Here is a tiny trained network, its code and every weight. The questions are about switching its units off for an input and a class, where a switched-off unit gives its printed mean instead of its output.

import numpy as np


def w(rows, s, z=0):
    codes = np.array(rows[::2]) - 128.0
    scale = np.full(codes.shape[1], s)
    scale[-1] = z or s
    return codes * scale


def f(y):
    return y / 2 * (1 + np.tanh(0.7978845608 * (y + 0.044715 * y**3)))


def log_softmax(a):
    a = a - a.max(-1, keepdims=True)
    return a - np.log(np.exp(a).sum(-1, keepdims=True))


def net(x, mask):
    res = np.array(x, float).reshape(1, 3) / 4 @ E
    y = f(res @ A[0][:, :-1].T + A[0][:, -1])
    res = res + np.where(mask, y, B[0][:, -1]) @ B[0][:, :-1]
    return log_softmax(res[-1] @ U[:, :-1].T + U[:, -1])


A, B = {}, {}
E = w([
[124,88,238,254,100,198],'x0',
[50,166,75,199,205,99],'x1',
[192,223,169,146,249,57],'x2',
],0.0087)
A[0] = w([
[116,157,67,54,114,91,114],'N0',
[66,165,89,178,170,146,83],'N1',
[161,195,178,132,153,110,89],'N2',
[89,80,114,110,77,155,111],'N3',
[27,121,121,156,164,100,102],'N4',
[186,158,169,117,177,79,140],'N5',
[12,42,103,136,137,125,106],'N6',
[137,58,158,190,141,143,109],'N7',
[78,89,82,164,173,93,111],'N8',
[153,140,208,154,85,142,114],'N9',
[64,70,126,96,117,151,90],'N10',
[144,134,81,185,106,115,254],'N11',
[204,101,155,93,101,130,115],'N12',
[215,97,43,77,137,125,134],'N13',
[199,104,169,70,119,159,100],'N14',
[136,152,195,153,164,47,95],'N15',
[209,84,188,36,116,136,122],'N16',
[91,101,121,93,131,183,82],'N17',
[158,160,164,125,153,97,80],'N18',
[109,130,187,189,108,148,117],'N19',
[100,99,185,191,127,128,113],'N20',
[77,51,120,130,78,84,119],'N21',
[81,62,135,94,113,178,123],'N22',
[182,179,176,166,142,97,114],'N23',
[98,112,51,169,43,130,129],'N24',
[117,117,69,41,151,63,81],'N25',
[135,95,183,160,199,208,104],'N26',
[145,128,169,190,132,174,121],'N27',
],0.011)
B[0] = w([
[122,115,86,92,114,182,213],'N0',
[125,97,147,163,247,135,168],'N1',
[155,47,162,114,135,93,173],'N2',
[149,116,177,111,136,110,187],'N3',
[84,136,142,169,246,131,171],'N4',
[183,118,154,120,69,112,212],'N5',
[170,84,167,144,166,84,193],'N6',
[143,107,80,88,132,157,172],'N7',
[86,127,122,163,201,161,171],'N8',
[102,102,96,133,132,173,175],'N9',
[138,56,180,64,154,84,165],'N10',
[101,245,148,136,33,113,247],'N11',
[98,156,138,185,190,124,164],'N12',
[91,105,90,124,109,156,201],'N13',
[80,141,118,197,227,127,164],'N14',
[143,98,165,106,139,94,183],'N15',
[82,186,151,198,222,139,193],'N16',
[160,61,135,115,184,99,142],'N17',
[165,43,150,121,173,113,153],'N18',
[124,115,61,103,110,151,181],'N19',
[105,103,71,95,114,172,178],'N20',
[164,108,168,110,115,90,181],'N21',
[128,123,166,110,122,120,187],'N22',
[172,89,149,105,112,116,184],'N23',
[118,94,172,123,114,83,202],'N24',
[130,51,80,95,113,174,212],'N25',
[116,81,109,90,113,168,171],'N26',
[140,118,73,101,108,163,179],'N27',
],0.011)
U = w([
[131,86,12,57,92,195,79],'0',
[213,84,195,84,105,62,97],'1',
[72,132,120,221,185,144,94],'2',
[111,219,125,133,3,120,254],'3',
],0.016,0.0074)

Each question gives the input, the list of numbers given to net, and the class t.
The units are the neurons (one row each of A and B). Each row of codes is followed by its name. A weight is (code - 128) times the scale printed after its matrix; where a second scale follows, it is the last column's (A, B and U).
mask holds one flag per neuron, in row order. A switched-off neuron (its flag False) gives its mean, the last column of its row in B, instead of its output. The means were averaged over made-up inputs and are rounded, as every weight is.
A unit's drop is (log p(t) with every unit on - log p(t) with that unit switched off) / (log p(t) with every unit on - log p(t) with every unit switched off).
most important unit: the unit with the biggest drop
top k neurons: the k neurons with the biggest drops, biggest first
drop when u is switched off: that unit's drop, to one decimal
input [0,3,3], class 3: most important unit => N6
input [2,7,7], class 1: top 3 neurons => N5; N23; N15
input [2,-6,5], class 2: top 3 neurons => N16; N14; N12
input [-2,4,-1], class 2: top 3 neurons => N5; N4; N8
input [-4,8,8], class 1: top 2 neurons => N5; N15
input [-7,4,-8], class 1: top 2 neurons => N6; N24
input [6,-7,-2], class 2: top 3 neurons => N16; N14; N12
input [-6,7,0], class 2: top 2 neurons => N4; N1
input [-4,8,-6], class 2: top 2 neurons => N4; N8
input [5,-3,-6], class 1: top 3 neurons => N3; N21; N24
input [3,-2,-2], class 3: top 2 neurons => N25; N0
input [3,-1,1], class 3: drop when N25 is switched off => 0.3
input [-6,7,-1], class 2: drop when N27 is switched off => 0.1
input [6,-5,5], class 0: drop when N9 is switched off => 0.0
input [3,-3,3], class 3: most important unit => N25
